Below are the code and all the weights of a small trained network. Each question names an input and a class and asks about switching units off, where a switched-off unit gives its printed mean instead of its output.

import numpy as np


def w(rows, s, z=0):
    codes = np.array(rows[::2]) - 128.0
    scale = np.full(codes.shape[1], s)
    scale[-1] = z or s
    return codes * scale


def f(y):
    return y / 2 * (1 + np.tanh(0.7978845608 * (y + 0.044715 * y**3)))


def log_softmax(a):
    a = a - a.max(-1, keepdims=True)
    return a - np.log(np.exp(a).sum(-1, keepdims=True))


def net(x, mask):
    res = np.array(x, float).reshape(1, 3) / 4 @ E
    y = f(res @ A[0][:, :-1].T + A[0][:, -1])
    res = res + np.where(mask, y, B[0][:, -1]) @ B[0][:, :-1]
    return log_softmax(res[-1] @ U[:, :-1].T + U[:, -1])


A, B = {}, {}
E = w([
[133,126,68,55,129,41,184,193,191,133],'x0',
[130,128,83,209,121,157,145,134,153,148],'x1',
[128,118,38,2,143,137,111,76,54,173],'x2',
],0.012)
A[0] = w([
[125,126,132,186,128,136,140,123,103,120,254],'n0',
[126,126,76,161,135,111,139,150,172,126,96],'n1',
[125,128,137,170,132,162,103,95,114,128,37],'n2',
[129,127,183,150,130,133,119,127,131,123,31],'n3',
[140,126,136,40,120,75,143,150,147,133,190],'n4',
[127,129,109,115,124,143,125,109,94,138,189],'n5',
[111,144,119,82,128,82,122,137,153,117,178],'n6',
[123,126,156,128,138,124,122,129,127,121,232],'n7',
[133,129,255,154,123,147,123,113,100,123,150],'n8',
[127,127,123,41,130,126,129,119,102,131,229],'n9',
[133,120,131,89,134,107,142,158,159,124,140],'n10',
[124,129,101,52,132,121,129,109,112,118,190],'n11',
[129,129,111,95,127,160,117,106,99,128,134],'n12',
],0.021,0.0025)
B[0] = w([
[127,133,160,203,109,200,115,80,137,130,205],'n0',
[152,148,152,233,86,14,162,114,125,169,189],'n1',
[119,124,137,109,158,255,177,162,163,59,203],'n2',
[134,121,144,102,151,82,48,118,148,152,188],'n3',
[91,105,42,71,188,165,208,173,144,43,226],'n4',
[158,132,96,112,109,168,117,124,41,171,171],'n5',
[100,95,79,125,150,149,184,138,142,62,191],'n6',
[122,104,174,111,158,82,137,144,128,128,152],'n7',
[79,135,221,113,138,105,27,147,182,35,253],'n8',
[164,129,77,92,105,41,70,116,106,235,216],'n9',
[102,127,98,149,148,175,193,161,155,96,185],'n10',
[153,132,73,35,80,63,82,130,91,168,214],'n11',
[161,127,112,69,129,138,104,94,96,239,179],'n12',
],0.016,0.021)
U = w([
[64,100,60,135,183,44,254,243,169,31,113],'0',
[164,182,131,236,57,51,204,146,152,153,72],'1',
[77,157,227,152,147,97,31,153,175,45,236],'2',
[146,132,111,136,161,241,156,121,90,117,2],'3',
[155,114,62,41,126,25,100,182,66,192,99],'4',
],0.0071,0.0016)

Each question gives the input, the list of numbers given to net, and the class t.
The units are the neurons (one row each of A and B). Each row of codes is followed by its name. A weight is (code - 128) times the scale printed after its matrix; where a second scale follows, it is the last column's (A, B and U).
mask holds one flag per neuron, in row order. A switched-off neuron (its flag False) gives its mean, the last column of its row in B, instead of its output. The means were averaged over made-up inputs and are rounded, as every weight is.
A unit's drop is (log p(t) with every unit on - log p(t) with that unit switched off) / (log p(t) with every unit on - log p(t) with every unit switched off).
unit that matters most: the unit with the biggest drop
k most important neurons: the k neurons with the biggest drops, biggest first
drop of u: that unit's drop, to one decimal
input [1,7,-7], class 2: unit that matters most => n9
input [1,-5,0], class 0: 2 most important neurons => (n4 n12)
input [-8,6,2], class 3: 3 most important neurons => (n2 n5 n1)
input [0,6,-4], class 1: 2 most important neurons => (n1 n8)
input [7,-4,4], class 0: 2 most important neurons => (n4 n6)
input [-1,3,0], class 3: 4 most important neurons => (n8 n1 n9 n3)
input [2,5,-8], class 2: 2 most important neurons => (n9 n3)
input [5,6,-1], class 1: 3 most important neurons => (n1 n4 n2)
input [-6,-1,3], class 3: 2 most important neurons => (n2 n5)
input [-4,7,0], class 3: 2 most important neurons => (n8 n2)
input [0,5,-1], class 1: 2 most important neurons => (n8 n4)
input [5,5,-3], class 1: 2 most important neurons => (n1 n4)
input [7,-2,4], class 0: 4 most important neurons => (n4 n6 n10 n3)
input [3,-1,-7], class 2: most important neuron => (n4)
input [-2,8,2], class 3: drop of n9 => 0.1
input [-3,8,5], class 3: drop of n3 => 0.0
input [7,-5,2], class 0: drop of n4 => 8.4
input [-1,1,1], class 3: drop of n11 => 1.3
